The symbols move the items like this.
^: GJ->PM, JD->GB, PP->JJ, HF->HR, QQ->DL, DQ->BR, GR->QQ, HL->JD, CZ->MJ, RG->SZ, HC->LG, HN->GR, PF->LP, RR->GD, BM->MZ, TM->CM, JC->QG, JG->TM, QM->FG, BG->SR, FJ->MF, FM->GJ, QZ->QM, LF->JQ, PJ->SB, TT->ZF, HS->ZP, GG->QZ, TJ->FT, RH->QS, RQ->NM, HT->RL, HQ->RQ, ZQ->FB, QC->JR, NB->LQ, GD->NJ, GB->DR, FH->BZ, SB->PP, SD->GF, GF->HG, QS->ZQ, FP->HM, GT->GH, FT->ZC, RN->FJ, NS->SD, BQ->JT, MF->ZB, DC->PG, ZB->RN, BB->HZ, CM->GM, ZC->BC, QR->FM, PZ->SJ, BS->HQ, SZ->NT, NR->MN, PR->CD, JB->GN, CP->PR, CT->GT, JT->QC, RL->JC, PH->DC, LQ->HF, HR->NB, FG->GG, SG->NL, PG->CN, CD->JP, ZT->HH, DR->HL, NQ->JB, NT->QD, ZP->BG, MZ->LF, GH->RM, FB->RH, NL->GL, DH->TZ, PQ->QJ, LH->DS, QJ->LH, QD->RG, MJ->DH, LP->BB, SR->HS, RT->DJ, MM->SG, LG->BT, JP->CP, TH->MT, DN->NQ, PM->QR, DJ->NR, FR->RR, JR->BQ, BC->TJ, BZ->FP, HG->NS, BR->TH, GM->JG, ZF->ZR, GL->MM, DL->HN, CN->PH, SC->HC, SJ->ZT, MC->TT, RM->CT, DS->PQ, MT->DQ, JJ->PJ, NJ->FR, BT->SC, HZ->PF, JQ->BM, TZ->CZ, MN->RT, HM->FH, QG->HT, ZR->MC, NM->BS, GN->DN, HH->PZ
%: JD->QR, PP->SZ, QQ->HF, DQ->HN, GR->LQ, HL->PM, RG->CN, HC->MT, HN->NB, RR->RL, BM->ZC, TM->PF, JC->JP, JG->HZ, QM->PP, BG->HG, FJ->FB, QZ->SB, LF->TJ, PJ->QD, TT->DJ, HS->SD, GG->PJ, TJ->HL, RH->FH, RQ->BG, HT->PR, HQ->ZP, ZQ->FP, GD->JC, GB->FM, SB->RG, SD->CZ, GF->MJ, QS->BZ, GT->JB, FT->JD, RN->ZQ, NS->TZ, MF->RH, ZB->QS, CM->LP, ZC->GB, PZ->RR, BS->HS, SZ->PH, NR->CM, JB->JR, CT->NQ, RL->CD, FG->JJ, SG->MF, ZT->NJ, DR->GJ, NQ->QC, NT->DC, ZP->GF, MZ->BC, GH->GN, FB->HM, NL->ZB, PQ->CT, LH->GH, QJ->GT, QD->PG, SR->NS, RT->JG, MM->FJ, LG->DQ, TH->QQ, DN->JT, DJ->TM, FR->HT, BC->DR, HG->DH, BR->GR, GM->BB, ZF->NR, GL->RN, DL->HR, SC->TH, SJ->GD, MC->RT, RM->DN, DS->RM, MT->DL, JJ->NT, NJ->QG, BT->BR, JQ->FT, MN->GM, QG->CP, ZR->MN, NM->SR, GN->BQ, HH->FR
&: GJ->HZ, JD->CM, PP->MF, HF->PG, QQ->QD, DQ->PP, GR->NT, HL->TM, CZ->CD, RG->FB, HC->QZ, HN->SZ, PF->MJ, RR->BC, BM->ZR, TM->GF, JC->HL, JG->SD, QM->SG, BG->NJ, FJ->GT, FM->BB, QZ->MM, LF->TT, PJ->RN, TT->HQ, HS->RR, GG->GL, TJ->DJ, RH->GN, RQ->ZT, HT->GB, HQ->SJ, ZQ->NQ, QC->HF, NB->PH, GD->TJ, GB->GM, FH->BQ, SB->FJ, SD->RL, GF->JC, QS->DN, FP->QC, GT->MT, FT->NR, RN->CT, NS->HT, BQ->NB, MF->GH, DC->BZ, ZB->RM, BB->TZ, CM->HG, ZC->MN, QR->LP, PZ->MZ, BS->PZ, SZ->RH, NR->BG, PR->FM, JB->DL, CP->QR, CT->TH, JT->LQ, RL->DR, PH->FH, LQ->DC, HR->CN, FG->NL, SG->LH, PG->FP, CD->GJ, ZT->JQ, DR->JG, NQ->QQ, NT->QS, ZP->GD, MZ->MC, GH->DQ, FB->JB, NL->DS, DH->CP, PQ->SC, LH->LG, QJ->HC, QD->ZQ, MJ->JP, LP->DH, SR->FR, RT->HS, MM->QJ, LG->QM, JP->PM, TH->PJ, DN->GR, PM->PF, DJ->ZP, FR->ZC, JR->HR, BC->RT, BZ->JT, HG->QG, BR->JJ, GM->NS, ZF->RQ, GL->PQ, DL->RG, CN->HM, SC->GG, SJ->LF, MC->BS, RM->BR, DS->BT, MT->SB, JJ->ZB, NJ->FT, BT->FG, HZ->CZ, JQ->ZF, TZ->PR, MN->SR, HM->JR, QG->JD, ZR->NM, NM->HH, GN->HN, HH->BM
$: GJ->FM, JD->HL, PP->SB, HF->LQ, QQ->GR, DQ->MT, GR->HN, HL->DR, CZ->TZ, RG->QD, HC->SC, HN->DL, PF->HZ, RR->FR, BM->JQ, TM->JG, JC->RL, JG->GM, QM->QZ, BG->ZP, FJ->RN, FM->QR, QZ->GG, LF->MZ, PJ->JJ, TT->MC, HS->SR, GG->FG, TJ->BC, RH->FB, RQ->HQ, HT->QG, HQ->BS, ZQ->QS, QC->JT, NB->HR, GD->RR, GB->JD, FH->HM, SB->PJ, SD->NS, GF->SD, QS->RH, FP->BZ, GT->CT, FT->TJ, RN->ZB, NS->HG, BQ->JR, MF->FJ, DC->PH, ZB->MF, BB->LP, CM->TM, ZC->FT, QR->PM, PZ->HH, BS->NM, SZ->RG, NR->DJ, PR->CP, JB->NQ, CP->JP, CT->RM, JT->BQ, RL->HT, PH->CN, LQ->NB, HR->HF, FG->QM, SG->MM, PG->DC, CD->PR, ZT->SJ, DR->GB, NQ->DN, NT->SZ, ZP->HS, MZ->BM, GH->GT, FB->ZQ, NL->SG, DH->MJ, PQ->DS, LH->QJ, QJ->PQ, QD->NT, MJ->CZ, LP->PF, SR->BG, RT->MN, MM->GL, LG->HC, JP->CD, TH->BR, DN->GN, PM->GJ, DJ->RT, FR->NJ, JR->QC, BC->ZC, BZ->FH, HG->GF, BR->DQ, GM->CM, ZF->TT, GL->NL, DL->QQ, CN->PG, SC->BT, SJ->PZ, MC->ZR, RM->GH, DS->LH, MT->TH, JJ->PP, NJ->GD, BT->LG, HZ->BB, JQ->LF, TZ->DH, MN->NR, HM->FP, QG->JC, ZR->ZF, NM->RQ, GN->JB, HH->ZT
!: GJ->HF, JD->HN, PP->NR, HF->GJ, QQ->DR, DQ->FT, GR->GB, HL->DL, CZ->FP, RG->TM, HC->LF, HN->JD, PF->CN, RR->CT, BM->BT, TM->RG, JC->JB, JG->QD, QM->ZF, BG->MF, FJ->ZP, FM->LQ, QZ->TT, LF->HC, PJ->RT, TT->QZ, HS->RN, GG->MC, TJ->MT, RH->HG, RQ->SG, HT->DN, HQ->MM, ZQ->SD, QC->CD, NB->QR, GD->GT, GB->GR, FH->DH, SB->DJ, SD->ZQ, GF->FB, QS->NS, FP->CZ, GT->GD, FT->DQ, RN->HS, NS->QS, BQ->CP, MF->BG, DC->BB, ZB->SR, BB->DC, CM->SZ, ZC->BR, QR->NB, PZ->PQ, BS->GL, SZ->CM, NR->PP, PR->JT, JB->JC, CP->BQ, CT->RR, JT->PR, RL->NQ, PH->LP, LQ->FM, HR->PM, FG->ZR, SG->RQ, PG->HZ, CD->QC, ZT->LH, DR->QQ, NQ->RL, NT->GM, ZP->FJ, MZ->SC, GH->NJ, FB->GF, NL->NM, DH->FH, PQ->PZ, LH->ZT, QJ->SJ, QD->JG, MJ->HM, LP->PH, SR->ZB, RT->PJ, MM->HQ, LG->JQ, JP->JR, TH->BC, DN->HT, PM->HR, DJ->SB, FR->RM, JR->JP, BC->TH, BZ->TZ, HG->RH, BR->ZC, GM->NT, ZF->QM, GL->BS, DL->HL, CN->PF, SC->MZ, SJ->QJ, MC->GG, RM->FR, DS->HH, MT->TJ, JJ->MN, NJ->GH, BT->BM, HZ->PG, JQ->LG, TZ->BZ, MN->JJ, HM->MJ, QG->GN, ZR->FG, NM->NL, GN->QG, HH->DS
~: GJ->DR, JD->FT, PP->QM, HF->QQ, QQ->TH, DQ->LG, GR->BR, HL->TJ, CZ->SD, RG->SB, HN->DQ, PF->TM, RR->PZ, TM->DJ, JC->GD, JG->RT, BG->RQ, FJ->MM, FM->GB, PJ->GG, HS->BS, TJ->LF, RH->MF, HT->FR, ZQ->RN, QC->NQ, NB->HN, GD->SJ, GB->ZC, FH->RH, SB->QZ, SD->HS, GF->ZP, QS->ZB, FP->ZQ, GT->QJ, FT->JQ, RN->GL, NS->SR, BQ->GN, MF->SG, DC->NT, ZB->NL, BB->GM, CM->NR, ZC->BM, QR->JD, SZ->PP, NR->ZF, PR->HT, JB->GT, CP->QG, CT->PQ, JT->DN, RL->RR, PH->SZ, LQ->GR, HR->DL, PG->QD, CD->RL, DR->BC, NQ->CT, NT->JJ, ZP->HQ, GH->LH, FB->FJ, DH->HG, QD->PJ, MJ->GF, LP->CM, SR->NM, RT->MC, JP->JC, TH->SC, DN->RM, PM->HL, DJ->TT, FR->HH, JR->JB, BC->MZ, BZ->QS, HG->BG, BR->BT, GM->MN, DL->MT, CN->RG, RM->DS, MT->HC, JJ->FG, NJ->ZT, HZ->JG, TZ->NS, MN->ZR, HM->FB, QG->NJ, GN->GH

The rows follow the links: the fewer symbols apart two items are, the more alike their rows tend to be.

Each row is also shifted at random along 9 hidden directions that mean nothing.

Some items, each with a row of numbers:
ZT
-59 16 -2 14 17 -15 -15 30 -29 14 55 41 23 -26 19 15 28 16 -6 -53 48 -1 17 28 -3 19 -37 -27 -1 -2 -39 -40 -19 -6 20 -46 -55 18 6 49 20 -28 19 -57 64 -33 34 49 -46 0 20 -23 -7
DH
25 34 13 -18 1 33 19 36 57 69 0 -77 -36 26 -55 -12 12 -10 70 16 1 43 -44 81 -25 -105 12 -4 4 3 11 0 -60 -12 32 -3 -6 8 -29 37 82 -52 87 55 43 52 4 -16 42 55 -2 -4 -44
JC
38 -29 -40 -5 -15 32 -22 2 15 15 -37 -12 -47 18 -37 24 19 -10 28 -4 20 14 -21 34 -1 -39 -10 44 10 -3 -18 2 -4 -31 16 -83 -51 -12 11 -22 -5 -9 53 4 -6 54 -13 -7 16 25 49 -30 9
JT
65 16 18 30 11 -12 25 28 24 -8 -1 -32 7 41 30 -16 0 37 34 62 13 19 -25 45 11 20 30 12 3 12 39 57 21 -15 26 28 -16 -22 15 -24 -11 2 -25 10 28 -13 -8 -7 12 -17 0 -6 -5
MT
19 -12 -1 -2 2 -7 -15 9 -8 31 -26 -4 -15 1 -33 -33 -13 35 27 1 8 -18 20 27 -2 -22 -37 33 7 -15 -7 5 -33 -22 -15 -43 12 -17 -22 -35 -14 18 27 12 3 -1 -21 -48 -46 13 3 7 -9
DS
19 24 20 27 14 1 14 15 30 11 28 -37 15 32 2 -45 -34 36 17 31 18 1 -49 38 17 24 23 11 -11 15 17 25 4 -1 20 40 8 -34 14 -26 -3 6 14 -3 23 -53 19 -24 21 -29 -11 -5 -58
PJ
10 -12 -49 -5 -25 -1 -10 1 -22 -11 -12 43 -19 -7 -7 14 -3 -22 -15 -34 20 -16 4 -32 -10 58 -25 45 17 19 -49 -45 10 29 32 -41 -25 -29 -3 -75 -12 37 -37 -44 -37 -24 15 15 -15 15 -27 0 -14
DL
-39 19 -22 -3 39 -39 13 30 -27 -15 -17 2 1 -30 -26 33 1 47 9 -14 72 -16 24 38 -12 18 -41 -12 9 23 -15 -2 14 -24 -10 -11 -29 32 8 -78 -23 24 -31 -50 3 -12 -33 33 -67 18 9 -46 -44
FR
2 48 12 26 2 -5 -22 -5 44 -2 32 -23 -3 41 -10 -41 -42 -19 -26 4 2 8 -34 -36 27 -28 10 -17 -10 11 16 -11 -18 22 40 20 26 -18 8 5 60 14 48 -34 -28 -16 2 11 77 -19 24 -30 -31
RG
-11 1 -21 -2 -1 2 25 20 -9 7 -20 -2 -15 -14 6 -14 -1 17 21 1 -14 -7 0 17 -7 -24 -5 -9 12 -8 16 -5 4 15 -15 -13 27 15 -4 -37 -15 0 -9 10 -9 -5 -20 -8 -18 18 -4 -11 -35
BT
-2 59 -1 51 1 -18 -32 -20 1 18 12 20 35 -3 -3 -60 -8 -34 8 8 -13 14 45 -12 15 35 -9 39 9 -21 6 -7 -67 -5 11 -11 48 -38 12 30 23 11 -3 -17 -23 -47 -10 -66 -45 -18 -36 47 19
TH
11 -29 6 -55 15 34 -1 -39 -34 -7 21 26 -24 19 -100 47 0 -64 -19 -3 20 0 105 1 13 -52 -42 -3 -9 5 -1 -6 -42 -1 -16 27 4 -49 -60 20 37 37 51 28 -32 56 18 1 -14 71 -26 26 59
FB
22 40 -43 -31 -34 22 8 10 7 -10 -23 11 11 28 -33 -6 1 -50 17 -26 -24 18 -21 -14 -16 9 -18 21 -7 11 -18 -12 42 -3 40 1 -2 -9 29 -43 47 12 -5 -21 -35 -3 6 17 36 38 4 -3 -35
RH
-17 22 -21 0 25 -10 34 19 12 4 16 15 20 12 -10 0 -6 -15 40 -2 15 -7 52 19 5 -41 -45 -21 30 17 -28 -5 -16 3 35 -39 7 6 -6 -26 47 -15 0 -52 7 9 -45 13 -19 31 12 -36 -16
CP
-34 5 -6 4 28 15 -5 -28 17 1 -3 -14 8 -20 -33 30 35 4 7 -12 31 0 33 40 -14 22 -2 13 -14 -9 -9 31 6 -60 -21 -3 -60 25 9 23 -8 -26 2 1 26 45 0 17 -39 -5 24 -5 59
DJ
50 0 -1 -5 25 -20 -10 6 -24 7 8 40 -13 -18 -11 -4 -13 -44 0 -39 -18 -13 58 -29 -38 -96 -18 -68 -2 -8 15 -27 -48 13 3 -25 10 -4 -5 13 55 2 13 -9 -1 13 -19 -5 10 28 12 -9 44
HT
-49 -5 -5 8 1 -17 -8 32 36 -4 32 -16 -22 13 34 3 -23 16 -6 3 13 -17 -33 1 32 -40 31 -34 6 6 32 -8 12 36 36 14 18 7 -2 -26 12 4 16 -17 -2 2 13 40 57 -25 28 -48 -63
DN
-5 16 21 18 29 -23 5 6 19 -16 34 4 19 20 -5 -30 -22 -10 20 38 -15 6 63 -5 36 -63 -17 -20 9 -8 23 31 -24 28 51 21 32 -22 -32 -2 56 27 23 -19 -7 -26 -35 -12 17 17 9 -7 1
MJ
-10 -32 15 -12 -26 0 0 -20 -6 -13 -6 15 10 1 -26 18 3 -23 -2 -21 -53 -10 16 -33 12 -33 12 1 -9 -29 8 -7 5 -39 -31 15 40 41 2 23 -1 -33 0 -3 -21 48 -27 -15 27 -6 -17 14 53
JJ
10 -7 -15 5 16 -3 0 -9 -31 -10 3 31 20 -18 13 18 0 -20 -6 -5 30 0 53 -5 -29 19 -50 5 32 14 -30 5 -9 14 28 -40 -35 -50 -13 -29 -5 6 -51 -32 -18 -35 15 -10 -43 42 -24 5 12
CZ
2 29 -12 45 65 -52 -16 -9 -7 -66 -6 9 13 -24 -29 16 -14 3 13 -34 15 -18 50 26 -13 11 20 -58 5 8 4 0 6 -11 33 20 -39 36 60 -60 17 7 -66 -67 16 -24 -52 61 9 -29 -24 -34 25
QC
-25 6 -19 1 -28 16 -6 -11 17 5 7 -8 -12 50 -87 -7 -14 1 21 1 -1 1 33 41 46 -9 -7 20 -1 -6 10 -5 -39 -6 4 15 31 -1 0 -9 5 -1 17 24 -9 11 -30 -27 5 -8 -32 1 -18
ZB
1 14 17 7 11 14 17 -2 6 11 27 -13 20 17 -22 -14 5 -32 -9 0 -5 23 28 19 6 -37 -43 -14 -5 16 -16 -1 -37 16 28 -4 -10 -33 -30 21 45 0 20 13 12 -28 12 1 17 36 -21 23 -13
GL
20 -6 20 10 -4 -20 14 17 -18 6 28 7 16 28 16 -37 -46 1 -9 9 -31 -20 24 -11 22 -14 -20 -19 15 -16 -3 -26 -25 8 13 -7 30 -13 3 -3 -15 5 -14 -11 12 -39 -29 -20 6 -11 -39 -7 -2
NM
9 -25 11 -21 -20 48 9 -36 29 15 13 -27 -18 -5 -49 55 6 -28 -20 -20 29 8 -20 4 -16 30 2 34 2 26 -30 -5 -5 -26 -2 25 -42 -18 2 13 1 -35 8 19 14 48 45 31 48 25 -14 27 29
JB
-66 -18 -6 -18 -17 -15 15 69 -34 0 52 17 -3 26 60 7 4 27 -30 1 -21 -23 -21 8 53 -47 -4 -53 -14 0 11 -18 36 40 17 22 34 12 -17 -1 11 15 33 -5 10 -58 18 14 6 -8 40 -42 -76
MC
51 -19 -7 -3 2 -18 -24 -26 -5 -29 -12 5 -28 -17 -22 48 -47 -14 -37 -23 11 -20 1 -53 -28 56 22 6 -4 14 -1 -26 21 7 -17 41 -5 9 44 -79 -29 23 -44 -38 -46 31 3 33 43 -14 -9 -5 16
PF
23 18 -5 0 29 -28 11 13 -14 -32 -12 32 4 -30 47 35 24 5 -9 -10 0 3 -13 8 -40 15 36 -52 -16 17 9 6 49 -11 -13 28 -44 24 42 -4 -2 0 -29 -7 29 0 17 30 -10 -7 0 -18 1
SJ
-25 -71 -8 2 -47 -23 -28 6 -37 -14 24 68 8 14 39 32 -7 3 -36 -35 -31 -38 19 -81 47 19 15 -18 -3 -19 -10 -43 31 8 -51 -17 29 17 7 29 -43 8 10 -48 -11 9 -18 0 28 -60 24 -25 45
BB
-64 -32 10 1 -3 6 14 -17 2 -2 2 -15 -3 -34 46 3 0 15 6 14 -5 3 5 24 8 -15 30 -23 28 -21 -4 8 -33 13 -29 -19 12 33 -23 60 -16 -45 -19 45 18 18 20 -6 -39 2 -15 28 6
DR
40 -33 -5 16 27 -25 -22 18 -31 -31 6 15 -46 2 5 10 -21 -14 6 12 25 -3 24 14 10 -87 16 -51 15 -7 34 -4 -15 44 19 -46 -29 -8 -17 -12 18 26 26 -4 0 -3 -5 7 1 25 26 -32 27
PM
10 40 -8 -4 9 4 -27 -5 7 -14 -34 -22 -3 -15 -38 19 4 14 -6 -8 -3 10 -38 15 -35 43 57 3 -35 12 40 6 38 -19 -14 65 -4 36 59 -20 -4 9 4 19 -19 30 2 18 16 -17 18 6 -12
FT
-17 77 20 35 64 -25 -42 -6 18 -25 -2 4 37 -39 -29 -27 -2 -12 15 -30 23 -1 3 -25 -33 10 13 -24 -13 10 0 14 -14 -8 16 38 6 16 26 -3 51 12 0 -43 -28 -11 -3 10 -2 -18 21 3 0
QM
-28 45 -38 1 -53 6 -14 51 -14 27 48 58 19 3 38 14 12 -28 -18 -45 3 -2 -14 -38 -14 59 -24 17 14 9 -29 -64 15 33 28 -29 16 -5 29 5 9 0 -18 -52 -15 -48 49 10 -11 11 -8 -7 -53
DQ
45 6 -8 16 10 -5 -1 31 22 29 24 17 6 19 -12 9 -27 -2 15 20 16 -19 10 -16 -15 -34 -12 13 4 11 5 -8 -9 19 24 -4 32 -37 -16 -43 18 19 33 -38 -16 5 -2 -22 19 10 31 -26 -28
GR
-67 59 28 10 28 -1 -14 -43 6 -47 -14 -30 51 -47 -17 -59 10 6 -12 29 -14 16 26 4 5 57 14 1 -23 -7 17 67 -5 -7 -8 74 45 1 -6 31 14 14 -35 36 -34 -50 5 -23 -40 -16 -27 65 0
FP
108 14 -8 18 31 -5 46 16 32 -6 -14 -45 -36 42 -38 -6 3 9 50 20 26 2 23 84 -28 -39 -30 -8 16 -1 5 27 -13 -7 58 -24 -68 -33 13 -54 10 -13 -6 23 40 -3 -44 -6 -8 51 -45 -23 3
JD
-80 64 -36 12 -27 1 -53 -24 29 -12 -26 15 3 -35 -58 14 18 -32 -5 -48 28 6 -27 -39 -18 61 9 30 -8 6 -8 -29 12 -5 19 -1 8 17 56 -17 30 -14 -23 -54 -68 0 20 16 -7 -23 32 -8 -36
PG
45 10 1 9 -33 -5 17 13 -22 -12 0 25 3 18 35 -18 33 -7 -10 28 -33 27 3 1 -2 15 -1 -24 -8 -13 14 21 20 13 33 -8 -14 -13 9 31 8 26 -26 47 -1 -31 22 -20 -32 16 -39 24 -1
BR
-24 65 -15 22 13 3 -13 -13 42 -13 -40 -33 11 -17 -34 -43 -18 38 -11 10 46 4 -54 21 -13 108 3 78 3 38 -11 28 2 -1 22 36 1 -14 24 -85 -14 18 -17 -18 -27 -49 14 -1 -12 -22 -2 11 -95

From each start, follow one symbol. Which item do you reach?
Answers are names.
start 52 7 -29 18 7 -30 -41 -18 7 -22 -17 39 -10 -16 -27 2 -30 -27 27 -52 -14 -18 27 -55 -48 16 7 9 6 -13 -1 -39 3 -33 -10 -19 15 2 41 -24 -15 3 -33 -48 -19 20 -37 -26 5 -23 -9 5 50
&	HQ
start -52 -16 11 -5 16 -12 -10 -17 -49 -42 0 43 -6 -26 10 -14 23 -39 -23 -33 -24 2 77 -16 22 -54 -6 -69 11 -34 -2 -12 -55 22 10 -37 9 13 -28 67 26 5 -6 24 -9 -14 -12 0 -27 24 -17 28 59
^	TM
start -4 -10 -24 25 25 -21 1 -22 0 -32 -31 -7 4 -27 38 8 10 2 19 13 31 6 12 -2 -20 24 1 12 64 -8 -24 18 -11 13 18 -56 -38 6 0 -30 -18 -19 -48 -28 1 -6 -25 23 -34 0 -2 -15 11
$	CM
start -16 -62 10 7 -23 -3 -15 14 21 27 -12 -9 -6 3 76 -10 -12 18 -7 5 12 -19 -56 -23 20 -7 4 38 19 -8 -17 -8 11 -17 -31 -56 2 -5 -6 12 -39 -25 31 -23 8 11 9 -21 15 -37 45 -31 5
~	ZT
start -66 31 -39 16 -2 -10 -65 -32 2 -35 0 15 -11 -27 -81 14 -8 -26 -23 -29 9 -1 13 -21 17 43 47 4 -13 0 19 -25 5 3 -4 48 16 42 56 -19 22 21 -19 -22 -54 9 -8 27 23 -16 -3 -16 -15
$	FM
start -76 0 -10 -13 -32 16 -45 -14 31 51 16 14 -3 -12 -40 15 -14 0 -3 -17 -2 -12 7 -40 12 23 10 32 3 -4 15 -55 -34 -1 -47 23 57 41 -21 32 -1 -24 31 -10 -35 44 23 -9 9 -17 9 19 -17
^	BM
start -51 -63 40 -9 -26 11 -19 -33 14 28 33 -7 -12 20 -16 1 -30 3 -22 -3 -5 -12 -7 -16 53 18 27 33 7 -19 5 -5 -18 -22 -44 23 39 8 -20 45 -25 -28 32 20 -16 35 14 -11 38 -46 5 13 26
!	DS
start -46 19 18 8 11 -28 -7 -17 -21 -24 45 31 20 -4 -20 -5 -44 -29 -28 -45 -42 -33 33 -51 20 -8 19 -58 -15 -26 -15 -49 -34 15 -5 40 39 19 19 17 17 7 -24 -32 -8 -17 -10 20 23 -33 -29 3 6
^	HQ
start 62 4 23 -1 33 -19 36 46 -34 -1 27 -6 12 37 13 -6 13 11 31 47 -24 -1 45 45 10 -83 -10 -71 -36 -4 53 38 33 -18 -8 38 1 1 -9 34 19 27 37 31 42 3 -28 -34 -8 9 10 -12 37
~	JB
start 14 14 3 -17 -6 15 -8 13 -9 65 16 6 -17 22 -67 -26 -33 -8 29 -2 -25 12 55 35 5 -73 -8 -12 -21 -17 0 -23 -75 -11 -22 3 63 -3 -26 37 36 3 70 30 -8 14 4 -63 -21 32 -21 21 -4
!	LF
start 76 -6 24 3 30 6 9 -24 -34 -20 -34 -10 16 -18 5 -18 -8 0 -8 17 -14 5 40 10 -35 35 0 -19 -5 -7 2 34 -1 -16 -11 17 -24 -15 13 7 -19 20 -43 36 15 -15 -10 -29 -51 2 -54 38 64
%	PJ
start -33 -7 -26 -5 1 -5 7 6 -7 -6 14 22 -5 -21 24 41 12 -27 6 -13 24 -7 -4 -23 -30 -14 -1 -14 36 18 -18 -17 13 28 9 -22 -16 18 4 -26 6 -12 -12 -33 -8 22 12 37 19 22 20 -23 -7
^	GM
start -54 45 2 13 11 -12 1 8 13 11 32 35 24 -7 -15 -9 -3 -42 22 0 -35 -12 73 -20 9 -28 5 -24 -11 -12 -3 -11 -27 19 -10 47 68 40 20 39 45 3 -16 -2 -23 5 -14 -30 -11 16 -16 16 6
^	DC
